[-2.21  0.06 -3.00 -1.31  0.18  1.24 -2.02 -6.35 -0.87 -0.21  1.61  2.44
 -0.55 -0.52 -3.51 -1.45  3.51  0.04  0.81 -1.55 -2.84 -2.05 -0.27  1.02
  2.00 -6.65 -0.48 -0.61 -0.59 -2.11  0.43 -0.49 -1.52  0.01 -0.72  3.86
  0.42  2.77 -1.16  1.17 -0.25  5.68  0.82 -0.48  2.48  1.74 -2.93  0.84
 -0.30  3.82  3.97  2.68  1.75  2.21 -0.99 -1.13  0.39 -0.91]  z605
[-2.43  2.42 -0.24 -1.01 -3.54  2.68  0.98 -1.78 -3.38  1.10 -1.22 -0.65
  4.72  0.29  0.19 -1.44  3.51  3.83  1.29  3.00 -3.05  0.13 -2.51  1.57
 -3.15  0.30  0.94 -1.95 -3.66 -2.04  4.66  0.90 -5.36 -0.68  2.31 -0.62
  2.15 -0.18  0.26 -0.82  1.82 -0.55 -2.49  3.21  0.28 -2.31  2.62 -0.30
  3.39 -2.75 -4.45  2.97 -2.55  6.09 -3.59  0.11  0.70  0.96]  z755
[-0.56 -0.94  0.69 -0.57 -2.76 -2.04 -2.09 -5.02 -0.74  3.76  3.40  2.01
  4.69 -0.57  2.14 -1.27 -1.69  1.94 -1.88  1.46 -0.77  1.23  2.32  2.50
 -4.76  2.52 -0.82 -0.77  2.15 -2.22  4.07  0.28  0.22 -0.22 -1.62  0.91
  1.93 -0.49  1.19  1.22 -2.23  1.02 -1.47  1.22 -0.66 -0.64 -0.61  4.30
  3.48 -1.77 -1.47  0.58 -0.06  4.88 -0.01 -0.03  0.07  1.41]  z225
[ 2.37 -3.16 -0.02  0.00  0.98 -4.29 -2.95  1.82  0.98  2.04  3.84  2.74
 -1.02 -0.47 -0.06 -1.39  1.56 -1.29  0.56 -3.25  3.47  2.21  4.22 -0.94
 -1.39  2.71 -0.21  1.30  5.20  0.21 -2.10 -2.28  2.49 -0.70 -2.41 -0.42
 -3.07  0.88  0.28 -0.46 -2.07  0.67  2.73  0.07 -2.13  0.05 -0.49  0.79
 -2.95  0.88  3.60 -1.35  0.86 -1.51  1.17  0.91  0.23 -0.86]  z936
[-2.21  0.06 -3.00 -1.31  0.18  1.24 -2.02 -6.35 -0.87  1.82  1.61  2.44
 -0.55 -0.98  0.19 -1.45  3.51  0.04  0.81 -1.55 -2.84  0.57 -0.27  1.02
  2.00 -6.65 -0.48 -0.61 -0.59 -2.11  0.43 -0.49 -1.52  0.01 -0.72  3.86
  0.42  2.77 -1.16  1.17 -0.25  5.68  0.82 -0.48  2.48  1.74 -2.93  0.84
 -0.30  3.82  3.97  2.68  1.75  2.21 -0.99 -1.13  0.39 -0.91]  z654
[-3.04  3.15 -0.25 -0.76 -4.31  3.32  1.25 -2.50 -3.75  1.11 -1.43 -1.13
  4.95  0.25  2.27  0.50 -1.92  4.30  0.95  3.60 -3.88 -0.42 -3.31  2.25
 -2.83  0.29  0.91 -2.38 -4.51 -2.32  5.16  1.45 -6.06 -0.76  2.97 -0.58
  2.75 -0.19  0.12 -0.77  2.32 -0.60 -2.80  3.15  1.48 -2.37  2.79 -0.33
  3.88 -3.37 -5.38  3.24 -2.78  6.94 -3.58  0.27  0.61  1.27]  z306
[-0.56 -0.94  0.69 -0.57 -2.76 -2.04 -2.09 -5.02 -0.74  3.76  3.40  2.01
  4.69 -0.57  2.14 -1.27 -1.69  1.94 -1.88  1.46 -0.77  1.23  2.32  2.50
 -4.76  2.52 -0.82 -0.77  2.15 -2.22  4.07  0.28  0.22 -0.22 -1.62  0.91
  1.93 -0.49  1.19  1.22 -2.23  1.02 -1.47  1.22 -0.66 -0.64 -0.61  4.30
  3.48 -1.77 -1.47  0.58 -0.06  4.88 -0.01 -0.03 -0.62  0.77]  z414
[ 0.50 -2.54 -1.23 -0.69  0.40 -1.26 -1.61  2.79 -0.65  0.52  0.45  0.88
  1.76  0.61  0.80  2.02 -1.26  1.44  3.30 -2.72  1.98  1.10  0.74 -1.40
 -3.18  1.04  0.65  0.07  1.48  1.17 -2.00 -0.27 -5.00 -3.73  0.34 -0.79
 -3.75  3.86 -0.62 -1.92 -1.36 -1.48  0.81  5.77 -4.17 -2.08  2.80 -4.35
 -2.52  1.77  1.94  2.10 -3.14  2.83 -2.54  1.70  0.41 -0.36]  z532
[ 0.42 -0.21  1.84  0.55 -0.37 -0.33 -0.02  2.79 -0.66  0.90 -1.80 -1.43
  1.42  0.58  2.34 -1.00 -1.84  0.26 -0.13  1.52  2.55  0.80  0.32 -0.34
 -0.59  2.09  0.65  0.60 -0.33  0.77 -0.11  0.19 -0.20  0.75  0.02 -1.78
 -0.56 -0.14 -0.25 -1.50  2.72 -2.38 -0.40  1.65 -1.92 -1.54  1.17 -0.62
  0.72 -1.36 -1.79 -2.45 -1.62 -1.66  0.84  0.62  0.32  1.17]  z805
[-0.59  3.78  1.09  0.75  1.37  3.34  3.71 -5.63  3.47 -3.12 -3.22 -2.48
 -4.56 -0.67 -2.31 -1.65  2.80 -2.68 -3.90  3.16 -2.42 -2.96 -2.81  0.17
  7.16 -3.36 -0.92  0.36 -3.65 -0.42  0.60  1.41  6.84  4.94  0.78  0.87
  4.53 -4.70  0.10  2.66  2.81  1.27 -0.91 -8.04  7.19  3.51 -3.52  3.45
  1.98 -0.96 -1.86 -3.33  4.93 -6.33  3.64 -2.62 -0.76  0.24]  z703
[ 2.37 -3.16 -0.02  0.00  0.98 -4.29 -2.95  2.16  0.98  2.04  3.84  2.74
 -1.02 -0.47 -0.06 -0.91  0.28 -1.29  0.56 -3.51  3.47  2.21  4.22 -0.94
 -1.39  2.71 -0.21  1.30  5.20  0.21 -2.10 -2.28  2.49 -0.70 -2.67 -0.42
 -3.07  0.88  0.28 -0.46 -2.07  0.67  2.73  0.07 -4.27  0.05 -0.49  0.79
 -2.95  0.88  3.60 -1.35 -1.17 -1.51  1.17  0.91  0.23 -0.86]  z655
rest: [-0.77  2.32]
[-0.60 -2.80  3.15  1.48 -2.37  2.79 -0.33  3.88 -3.37 -5.38  3.24 -2.78
  6.94 -3.58  0.27  0.61  1.27]
rest: [ 0.19 -1.45  3.51]
[ 0.04  0.81 -1.55 -2.84  0.57 -0.27  1.02  2.00 -6.65 -0.48 -0.61 -0.59
 -2.11  0.43 -0.49 -1.52  0.01 -0.72  3.86  0.42  2.77 -1.16  1.17 -0.25
  5.68  0.82 -0.48  2.48  1.74 -2.93  0.84 -0.30  3.82  3.97  2.68  1.75
  2.21 -0.99 -1.13  0.39 -0.91]
rest: [ 2.79 -0.66]
[ 0.90 -1.80 -1.43  1.42  0.58  2.34 -1.00 -1.84  0.26 -0.13  1.52  2.55
  0.80  0.32 -0.34 -0.59  2.09  0.65  0.60 -0.33  0.77 -0.11  0.19 -0.20
  0.75  0.02 -1.78 -0.56 -0.14 -0.25 -1.50  2.72 -2.38 -0.40  1.65 -1.92
 -1.54  1.17 -0.62  0.72 -1.36 -1.79 -2.45 -1.62 -1.66  0.84  0.62  0.32
  1.17]

[-2.77 -2.05 -5.18  2.76  0.30  5.49 -6.19]  z949
[ 0.55  2.11  4.60 -1.66 -0.42  2.64 -1.63]  z821
[ 0.73  3.91  4.59 -1.66 -1.46  4.12 -3.85]  z509
[ 2.91  6.36 -1.47  3.59 -6.37 -1.37 -1.57]  z424
[-0.76 -0.51  2.86 -2.12  1.56  2.92 -1.05]  z186
[ 2.89  7.59  6.12 -0.27 -4.80  3.22 -3.48]  z66
[ 0.21 -1.30 -2.80 -0.95  0.01  4.26 -2.04]  z835
[-1.66 -0.72  5.20 -2.77  2.74  5.73 -3.31]  z283
[-0.77 -2.54  1.86 -4.40  2.89  4.13 -3.85]  z179
[ 1.77  5.58 -2.94  5.01 -5.88 -0.85 -3.17]  z39
[ 9.39  4.70 -3.00 -3.53 -6.81 -0.72  4.22]  z376
[-1.20 -0.37  2.83 -1.12  1.48  3.30 -2.39]  z180
rest: [ 4.60 -1.66]
[-0.42  2.64 -1.63]
rest: [-4.40  2.89  4.13]
[-3.85]
rest: [ 3.91  4.59 -1.66 -1.46  4.12]
[-3.85]
rest: [-0.37  2.83 -1.12  1.48  3.30]
[-2.39]
rest: [ 0.73  3.91  4.59 -1.66]
[-1.46  4.12 -3.85]
rest: [ 5.58 -2.94]
[ 5.01 -5.88 -0.85 -3.17]

[ 2.21 -2.44 -6.87 -1.62  3.18] = z342
[ 6.78 -5.81 -1.07  2.32  2.00] = z198
[-6.19  3.87 -1.39  3.05 -5.55] = z457
[-0.60  0.49  1.59  3.72 -3.42] = z21
[-6.19  3.87 -1.38  3.05 -4.94] = z887
[-0.02  3.27 -3.87  0.64 -3.57] = z464
[-3.06  3.64 -1.27  1.72 -4.46] = z595
[-2.31  5.48 -7.16 -0.78 -3.74] = z760
[ 4.23 -7.32  4.61  9.50 -1.48] = z681
[-1.43  3.59 -3.29  0.06 -3.09] = z122
[ 1.93  2.43 -2.74  2.63 -5.12] = z728
[-0.60  0.48  1.59  0.94  1.23] = z476
rest: [-0.60  0.49  1.59]
[ 3.72 -3.42]
rest: [-6.19  3.87 -1.38  3.05]
[-4.94]

[ 4.31  5.75 -0.16  5.29 -2.83 -2.76  2.75 -5.82  7.81 -2.60] -> z60
[-2.71  5.75 -0.15  5.28 -2.83  4.52 -2.84 -0.13  1.19 -1.85] -> z553
[ 4.31  5.75 -0.16  5.28 -2.83 -2.76  2.75 -5.82  7.81 -2.60] -> z803
rest: [ 5.75 -0.15  5.28]
[-2.83  4.52 -2.84 -0.13  1.19 -1.85]
rest: [-0.16  5.28]
[-2.83 -2.76  2.75 -5.82  7.81 -2.60]
rest: [ 4.31  5.75 -0.16  5.29]
[-2.83 -2.76  2.75 -5.82  7.81 -2.60]
rest: [-0.16  5.29 -2.83 -2.76  2.75]
[-5.82  7.81 -2.60]
rest: [ 5.75 -0.16  5.28 -2.83]
[-2.76  2.75 -5.82  7.81 -2.60]
rest: [ 5.75 -0.16  5.28]
[-2.83 -2.76  2.75 -5.82  7.81 -2.60]

[-1.19 -4.91  0.53  4.77  0.54 -6.55] = z924
[ 2.33  2.87 -2.45  5.79  2.96 -4.26] = z665
[ 2.97  1.70 -3.62 -3.21  3.98  4.09] = z953
[ 2.98  1.70 -3.62 -3.21  3.98  0.87] = z815
[1.93 3.57 0.54 4.77 4.97 0.92] = z853
[ 2.33  2.87 -2.45 -1.19  6.11  0.93] = z793
[ 2.33  2.87 -2.45 -3.56  2.48  4.13] = z116
[-0.74 -4.28  2.94  1.15  0.11 -7.32] = z312
rest: [0.53 4.77]
[ 0.54 -6.55]
rest: [ 2.87 -2.45 -1.19  6.11]
[0.93]
rest: [ 2.98  1.70 -3.62 -3.21  3.98]
[0.87]
rest: [ 2.87 -2.45 -3.56  2.48]
[4.13]

[-1.99  1.18  3.39  4.72  1.46 -3.60  6.79 -6.28 -7.48] = z13
[-2.40  1.94  4.57  2.63  0.41 -3.51  5.79 -5.53 -9.77] = z547
[-2.05  1.18  3.39  4.72  1.46 -3.60  6.79 -6.28 -7.48] = z950
rest: [-1.99  1.18]
[ 3.39  4.72  1.46 -3.60  6.79 -6.28 -7.48]
q: [-1.99  1.18  3.39  4.72  1.46 -3.60  6.79 -6.28 -7.48]
z13

[ 5.95  1.96  4.11 -3.72 -2.26] = z809
[-0.38 -2.62  4.89 -4.66  3.11] = z181
[-3.25 -1.22 -2.76  4.60  0.24] = z452
[-2.36 -2.96  0.08 -2.05  3.21] = z346
[-1.91 -2.53  4.11 -3.73  3.56] = z788
[ 2.14  3.70 -3.60  3.42 -4.57] = z977
[4.22 8.31 1.77 1.76 0.60] = z468
[ 4.21  8.31  1.77  1.76 -7.40] = z15
[ 6.34  1.99  1.43 -4.78 -2.22] = z865
rest: [ 4.11 -3.73]
[3.56]
rest: [4.21 8.31 1.77 1.76]
[-7.40]
rest: [ 2.14  3.70 -3.60  3.42]
[-4.57]

[ 2.62  2.87 -1.66  0.90  8.30  6.28 -2.75  6.46  2.12  3.07  5.66 -4.20
  4.65  1.50  1.92 -2.06 -0.04 -0.19 -1.63  2.62  4.05 -2.88  5.76  1.05
 -2.90 -2.61 -2.65  3.42  3.96 -8.34 -0.24 -2.04 -0.90 -0.20 -3.63] -> z159
[-1.90  3.16 -3.01 -4.09  8.30  6.27  3.75  6.10 -0.23  1.93  6.14 -4.09
  3.93  4.81  3.96 -2.72  0.33  2.08 -1.91  2.82  1.13 -3.80  5.05 -1.51
 -3.50 -1.91 -2.48 -4.34  7.40 -3.45  3.91  1.00  2.57 -0.54 -0.32] -> z723
[-3.79  3.14 -1.70  0.91  8.30  1.27  3.10 -2.53  2.24  1.11 -2.74  0.47
  0.83 -2.25 -3.23  2.60 -0.69 -0.19 -1.64 -0.87 -1.31  3.35 -0.97  0.91
 -6.46  4.95  9.61 -4.77 -0.74  4.59  1.88 -3.09 -4.54 -5.12 -7.12] -> z652
rest: [-0.19 -1.64]
[-0.87 -1.31  3.35 -0.97  0.91 -6.46  4.95  9.61 -4.77 -0.74  4.59  1.88
 -3.09 -4.54 -5.12 -7.12]
rest: [0.90 8.30]
[ 6.28 -2.75  6.46  2.12  3.07  5.66 -4.20  4.65  1.50  1.92 -2.06 -0.04
 -0.19 -1.63  2.62  4.05 -2.88  5.76  1.05 -2.90 -2.61 -2.65  3.42  3.96
 -8.34 -0.24 -2.04 -0.90 -0.20 -3.63]
rest: [8.30 6.28]
[-2.75  6.46  2.12  3.07  5.66 -4.20  4.65  1.50  1.92 -2.06 -0.04 -0.19
 -1.63  2.62  4.05 -2.88  5.76  1.05 -2.90 -2.61 -2.65  3.42  3.96 -8.34
 -0.24 -2.04 -0.90 -0.20 -3.63]

[-3.46  4.68  1.59  6.47] -> z734
[-4.96  1.55 -2.03  6.38] -> z3
[-5.48  3.66  1.76  6.94] -> z720
[-4.19  0.23 -2.19  6.67] -> z581
[-1.84  5.96  3.69  6.57] -> z147
[-4.34  2.36 -1.27  6.89] -> z727
[-4.18  0.23 -2.19  6.67] -> z518
[-2.77  5.47  3.15  6.49] -> z569
[-1.67  0.24 -2.19  6.67] -> z511
[-4.47  1.55 -2.04  6.38] -> z684
[-4.18  0.22 -0.31  6.38] -> z521
rest: [4.68 1.59]
[6.47]
rest: [3.66 1.76]
[6.94]
rest: [-4.96  1.55]
[-2.03  6.38]
rest: [-4.18  0.23]
[-2.19  6.67]
rest: [-5.48  3.66]
[1.76 6.94]
rest: [-2.77  5.47]
[3.15 6.49]

[-3.37  1.74 -6.11 -0.12 -3.99 -1.06  1.11 -1.43 -0.23 -3.18  1.72  3.43
  4.74 -0.57  3.66 -1.07  5.59 -1.00 -0.26 -2.59  2.32  1.55 -0.19]  z151
[-0.07 -1.67 -3.18  0.49  3.14 -3.87 -1.80 -1.68  4.73  0.89  2.51  0.02
 -1.60  1.10  3.66 -1.08  5.59 -1.00 -3.59  1.57 -2.03 -2.57  3.19]  z881
[-0.55  0.09 -0.93 -3.47  6.17 -0.53 -2.12  1.37  4.05 -0.37  1.00  0.11
  3.93 -1.90  3.43 -1.34  0.14  1.09 -5.99 -4.16 -2.03 -2.58  3.19]  z446
rest: [ 0.09 -0.93 -3.47]
[ 6.17 -0.53 -2.12  1.37  4.05 -0.37  1.00  0.11  3.93 -1.90  3.43 -1.34
  0.14  1.09 -5.99 -4.16 -2.03 -2.58  3.19]
rest: [ 6.17 -0.53]
[-2.12  1.37  4.05 -0.37  1.00  0.11  3.93 -1.90  3.43 -1.34  0.14  1.09
 -5.99 -4.16 -2.03 -2.58  3.19]
rest: [ 3.66 -1.07  5.59 -1.00]
[-0.26 -2.59  2.32  1.55 -0.19]

[ 0.20  1.55 -0.79 -0.03] = z467
[ 1.37 -0.66 -1.26 -1.25] = z135
[ 0.48 -0.67  0.39  2.61] = z450
[ 0.55 -0.81 -0.79 -0.02] = z299
[0.46 0.03 0.40 2.61] = z926
[ 0.46  0.01  0.34 -1.24] = z200
[0.44 0.06 0.37 2.87] = z990
[ 0.46  0.02 -6.77 -0.61] = z785
[-1.86 -2.48 -0.35  0.59] = z718
q: [0.44 0.06 0.37 2.87]
z990
rest: [ 0.55 -0.81 -0.79]
[-0.02]
q: [0.46 0.03 0.40 2.61]
z926
rest: [0.46 0.03]
[0.40 2.61]
rest: [-0.67  0.39]
[2.61]
rest: [0.46 0.02]
[-6.77 -0.61]

